Below is a small trained network, with its code and all its weights. Each question gives an input and a target symbol and asks what happens when units are switched off, that is, made to give their printed mean instead of their output.

import numpy as np


def w(rows, s, z=0):
    codes = np.array(rows[::2]) - 128.0
    scale = np.full(codes.shape[1], s)
    scale[-1] = z or s
    return codes * scale


def f(y):
    return np.maximum(y, 0)


def softmax(a):
    e = np.exp(a - a.max(-1, keepdims=True))
    return e / e.sum(-1, keepdims=True)


def log_softmax(a):
    a = a - a.max(-1, keepdims=True)
    return a - np.log(np.exp(a).sum(-1, keepdims=True))


def net(x, mask):
    ids = ['ΘΛαβγηξπψω'.index(c) for c in x.split()]
    T = len(ids)
    res = E[ids] + P[:T]
    u = 0
    for l in range(2):
        r = res
        for j in range(3):
            rows = slice(2 * j, 2 * j + 2)
            q, k, v = (r @ M[l][rows].T for M in (Q, K, V))
            z = softmax(np.where(np.tri(T) > 0, q @ k.T / 2**0.5, -1e9)) @ v
            o = O[l][rows]
            res = res + np.where(mask[u + j], z, o[:, -1]) @ o[:, :-1]
        u += 3
        y = f(res @ A[l][:, :-1].T + A[l][:, -1])
        res = res + np.where(mask[u : u + 8], y, B[l][:, -1]) @ B[l][:, :-1]
        u += 8
    return log_softmax(res[-1] @ U[:, :-1].T + U[:, -1])


Q, K, V, O, A, B = {}, {}, {}, {}, {}, {}
E = w([
[102,121,180,130,125,139,139,106,99,61,212,219],'Θ',
[81,45,121,142,86,158,126,71,142,153,75,217],'Λ',
[184,107,27,138,178,163,89,109,78,140,180,143],'α',
[147,182,128,190,97,162,152,197,51,134,148,125],'β',
[112,184,191,172,189,190,166,127,164,91,89,84],'γ',
[106,150,67,183,243,177,68,73,207,148,158,86],'η',
[136,99,124,65,156,149,249,215,137,92,155,139],'ξ',
[129,179,102,101,123,77,127,111,122,98,123,133],'π',
[198,78,180,71,87,97,178,88,181,152,176,94],'ψ',
[154,112,191,60,46,165,133,47,65,143,168,127],'ω',
],0.019)
P = w([
[187,125,232,84,212,86,165,218,107,103,87,156],'0',
[172,173,101,179,170,144,152,138,139,37,94,141],'1',
[136,158,127,153,152,127,140,175,142,75,110,128],'2',
[106,135,134,151,135,107,104,186,125,95,124,104],'3',
[83,156,140,127,132,111,108,177,140,117,145,116],'4',
[57,152,138,121,128,104,103,160,131,141,168,107],'5',
[41,146,128,93,122,118,102,168,153,133,176,114],'6',
[19,142,122,93,115,115,92,157,148,138,191,100],'7',
[1,130,120,101,103,115,77,145,142,135,195,71],'8',
],0.0077)
Q[0] = w([
[202,131,91,169,170,168,206,100,97,133,81,129],'0.h1',
[101,120,174,81,137,177,115,167,109,202,154,128],'0.h1',
[141,119,143,107,124,129,182,181,90,69,108,94],'0.h2',
[80,129,109,147,120,228,133,152,37,129,166,175],'0.h2',
[112,109,253,43,40,107,148,96,120,138,128,106],'0.h3',
[90,100,185,188,218,216,126,130,183,99,121,83],'0.h3',
],0.0073)
K[0] = w([
[136,202,131,42,99,82,83,128,150,74,175,99],'0.h1',
[141,146,72,86,153,66,100,138,166,138,27,199],'0.h1',
[109,187,153,126,114,162,225,219,81,84,163,126],'0.h2',
[66,96,124,166,96,254,140,140,8,162,195,203],'0.h2',
[45,92,184,163,71,97,210,95,161,130,33,203],'0.h3',
[134,125,247,162,194,242,105,151,199,138,170,92],'0.h3',
],0.0056)
V[0] = w([
[102,143,134,70,149,129,103,147,96,86,198,67],'0.h1',
[218,226,124,106,174,132,145,169,112,104,141,123],'0.h1',
[152,169,130,143,208,40,156,115,87,83,135,114],'0.h2',
[82,177,77,109,175,196,139,163,147,135,47,125],'0.h2',
[167,201,128,95,114,105,122,177,91,79,130,105],'0.h3',
[162,85,122,202,109,129,149,144,125,181,3,233],'0.h3',
],0.0059)
O[0] = w([
[128,72,92,186,206,146,156,202,124,35,165,132,36],'0.h1',
[198,59,79,223,98,114,144,153,101,87,110,126,183],'0.h1',
[25,115,200,200,127,114,82,233,188,145,207,69,248],'0.h2',
[91,142,238,97,214,92,125,140,74,124,178,141,90],'0.h2',
[79,157,224,145,191,155,3,101,144,200,60,85,149],'0.h3',
[58,87,32,56,110,113,113,113,95,64,190,20,226],'0.h3',
],0.0056,0.0014)
A[0] = w([
[34,159,161,156,154,118,69,212,162,118,129,102,192],'0.n1',
[171,93,140,110,157,130,113,172,103,156,141,138,186],'0.n2',
[112,80,65,153,168,130,165,174,144,119,185,120,100],'0.n3',
[88,129,125,183,96,126,133,125,124,100,123,182,149],'0.n4',
[129,151,143,149,178,157,116,180,88,157,163,76,74],'0.n5',
[121,88,138,254,109,182,99,167,157,174,67,192,102],'0.n6',
[153,138,107,118,107,63,138,139,107,51,119,95,60],'0.n7',
[103,142,102,53,145,86,126,167,112,113,179,110,250],'0.n8',
],0.0087,0.0026)
B[0] = w([
[114,206,87,119,57,100,189,85,150,120,117,104,255],'0.n1',
[170,179,51,91,107,107,100,64,188,123,163,92,151],'0.n2',
[105,225,136,37,128,159,63,146,107,113,104,108,166],'0.n3',
[68,46,70,138,100,149,89,58,173,120,147,166,172],'0.n4',
[57,117,57,94,55,183,120,132,142,161,145,126,175],'0.n5',
[158,38,158,159,208,90,254,147,77,187,127,222,182],'0.n6',
[108,142,107,202,171,124,140,162,82,104,166,188,164],'0.n7',
[168,148,112,94,173,62,134,136,83,167,97,157,225],'0.n8',
],0.008,0.009)
Q[1] = w([
[93,111,228,64,91,136,114,60,105,90,193,137],'1.h1',
[110,157,160,75,101,149,93,158,149,172,125,33],'1.h1',
[89,177,117,128,83,107,138,110,115,141,96,126],'1.h2',
[123,177,75,127,167,90,67,177,68,126,153,142],'1.h2',
[106,1,182,165,133,132,68,121,141,120,109,149],'1.h3',
[159,137,125,152,133,127,115,135,120,112,134,101],'1.h3',
],0.01)
K[1] = w([
[150,141,235,123,106,148,130,70,91,62,224,142],'1.h1',
[215,222,150,129,113,133,110,235,129,116,212,12],'1.h1',
[75,178,113,109,85,116,108,112,132,149,146,110],'1.h2',
[154,175,101,138,196,76,118,165,74,155,160,162],'1.h2',
[248,160,217,200,195,147,161,254,113,115,176,75],'1.h3',
[153,108,125,118,126,110,163,152,119,171,124,129],'1.h3',
],0.0088)
V[1] = w([
[85,159,108,92,178,161,117,98,107,212,150,117],'1.h1',
[67,97,140,84,97,101,115,89,149,116,127,202],'1.h1',
[155,60,150,130,151,148,176,79,131,46,90,96],'1.h2',
[165,185,128,168,161,165,134,117,97,164,172,156],'1.h2',
[86,166,134,197,36,254,20,199,194,9,194,54],'1.h3',
[122,87,158,103,164,100,153,184,94,201,126,130],'1.h3',
],0.0059)
O[1] = w([
[171,132,195,168,131,157,149,136,198,36,153,215,144],'1.h1',
[113,114,196,106,195,25,92,160,61,132,160,86,190],'1.h1',
[25,165,169,91,115,90,127,151,124,163,176,1,90],'1.h2',
[124,69,150,56,131,124,80,69,149,68,130,171,124],'1.h2',
[174,251,108,161,149,154,213,129,124,119,142,108,4],'1.h3',
[66,54,149,140,113,138,60,118,119,144,155,184,112],'1.h3',
],0.007,0.012)
A[1] = w([
[129,113,88,189,143,222,166,189,200,134,198,117,19],'1.n1',
[176,75,78,108,145,101,18,132,82,108,186,208,135],'1.n2',
[110,144,95,91,107,100,172,126,177,99,135,125,253],'1.n3',
[199,190,105,100,153,193,241,210,67,116,125,152,72],'1.n4',
[136,76,200,164,177,103,158,65,45,124,178,156,124],'1.n5',
[254,207,56,109,133,89,128,93,87,106,143,124,160],'1.n6',
[154,71,223,127,222,94,114,191,83,85,128,107,132],'1.n7',
[164,103,173,67,59,160,61,148,56,94,102,96,123],'1.n8',
],0.0068,0.0025)
B[1] = w([
[193,186,173,135,184,101,132,21,131,154,154,99,145],'1.n1',
[66,123,112,147,101,172,226,122,161,93,122,65,249],'1.n2',
[124,147,142,164,150,38,115,145,113,60,144,140,186],'1.n3',
[129,204,104,3,52,157,90,127,128,184,137,101,163],'1.n4',
[150,108,146,66,169,157,111,205,152,91,97,146,194],'1.n5',
[198,45,138,166,181,164,83,145,92,91,89,68,187],'1.n6',
[213,149,75,253,92,209,195,189,194,233,143,201,171],'1.n7',
[132,187,211,176,212,151,99,145,124,153,139,225,177],'1.n8',
],0.0075,0.014)
U = w([
[109,125,131,160,170,137,189,254,159,138,141,176,161],'Θ',
[22,90,94,75,106,76,104,48,103,77,176,130,182],'Λ',
[148,99,86,145,131,171,152,105,128,116,119,80,78],'α',
[173,145,63,156,32,114,168,104,67,186,167,209,104],'β',
[94,190,173,150,127,134,251,124,133,130,76,76,2],'γ',
[141,171,80,139,235,90,103,90,172,187,187,191,47],'η',
[129,176,105,83,131,119,103,206,146,154,110,124,35],'ξ',
[178,167,102,218,149,33,120,175,63,92,51,162,181],'π',
[216,66,152,124,88,52,167,119,176,155,214,56,143],'ψ',
[170,142,240,146,148,144,106,124,19,140,136,130,215],'ω',
],0.0056,0.003)

Each question gives the input, a string of symbols that net reads in full, and the target symbol t.
The units are the heads (2 rows each of Q, K, V and O) and the neurons (one row each of A and B). Each row of codes is followed by its name. A weight is (code - 128) times the scale printed after its matrix; where a second scale follows, it is the last column's (O, A, B and U).
mask holds one flag per unit, layer by layer, with each layer's heads first. A switched-off unit (its flag False) gives its mean, the last column of its rows in O or B, instead of its output. The means were averaged over made-up inputs and are rounded, as every weight is.
A unit's drop is (log p(t) with every unit on - log p(t) with that unit switched off) / (log p(t) with every unit on - log p(t) with every unit switched off).
The circuit of an input: a set's keep is (log p(t) with only the set's units on - log p(t) with every unit switched off) / (log p(t) with every unit on - log p(t) with every unit switched off). Starting from the 12 units with the biggest drops (on a tie, the unit counted first), units are removed one at a time, each time the one whose removal leaves the highest keep (on an exact tie, the one counted first), for as long as the keep stays at least 0.8.
circuit, biggest first: the units of the circuit, biggest drop first
most important unit: the unit with the biggest drop
k most important neurons: the k neurons with the biggest drops, biggest first
top k neurons in layer l: the k neurons of layer l with the biggest drops, biggest first
which heads matter: for each layer, one digit per head in row order, 1 if its drop is at least 0.15 and else 0, layers parted by /
input Λ π ω ψ π π ψ ψ, target Λ: circuit, biggest first : 1.h3, 0.h1
input π γ β, target β: top 2 neurons in layer 0 : 0.n6, 0.n5
input ω ω π Λ, target Θ: circuit, biggest first : 0.n6, 1.n5
input π Λ ψ, target Θ: 2 most important neurons : 0.n1, 1.n8
input β Λ π, target Θ: which heads matter : 100 / 101
input γ π ω α, target α: most important unit : 1.n6
input π π Λ ω ψ ω π, target Λ: circuit, biggest first : 1.h3, 0.n6, 0.n4
input ω π Θ γ, target γ: which heads matter : 000 / 001
input γ ψ η γ Λ η η η γ, target Λ: which heads matter : 001 / 001
input ξ η π Λ Λ β Λ α, target Θ: which heads matter : 111 / 101
input ψ γ ψ ω π Λ α ψ, target Λ: circuit, biggest first : 1.h3, 0.n6, 0.h3
input β π α Λ β, target Λ: circuit, biggest first : 0.n6, 1.h3
input π π Λ π π π ω η Θ, target Θ: top 3 neurons in layer 1 : 1.n7, 1.n5, 1.n2
input γ π γ Λ ω π, target Λ: which heads matter : 011 / 101
input α π ω Λ ψ, target Θ: which heads matter : 001 / 001
input π Λ Λ Θ π π α, target α: most important unit : 0.h3
input Λ ψ ω Λ Θ γ ξ, target ξ: circuit, biggest first : 1.n4, 0.n8, 0.n3
input ψ α ψ Λ γ π ω π α, target Λ: which heads matter : 000 / 001
input η ω π Λ π ω, target Λ: top 3 neurons in layer 1 : 1.n2, 1.n7, 1.n6
input π ψ ξ, target ξ: which heads matter : 000 / 000
input γ π ξ π Λ Θ ψ π ω, target Θ: most important unit : 0.n1
input ω Λ γ π, target Θ: which heads matter : 000 / 101
input ω π Λ ω, target Λ: 4 most important neurons : 0.n6, 1.n2, 1.n6, 0.n8
input ω π Λ η η α, target Θ: 4 most important neurons : 0.n1, 1.n2, 0.n6, 1.n7
input ω π π Θ, target Θ: 2 most important neurons : 0.n6, 1.n5
input γ ω π π Λ ω η, target Θ: 4 most important neurons : 0.n6, 1.n7, 0.n4, 1.n2
input ω π Λ γ ξ ψ γ, target Λ: most important neuron : 0.n1
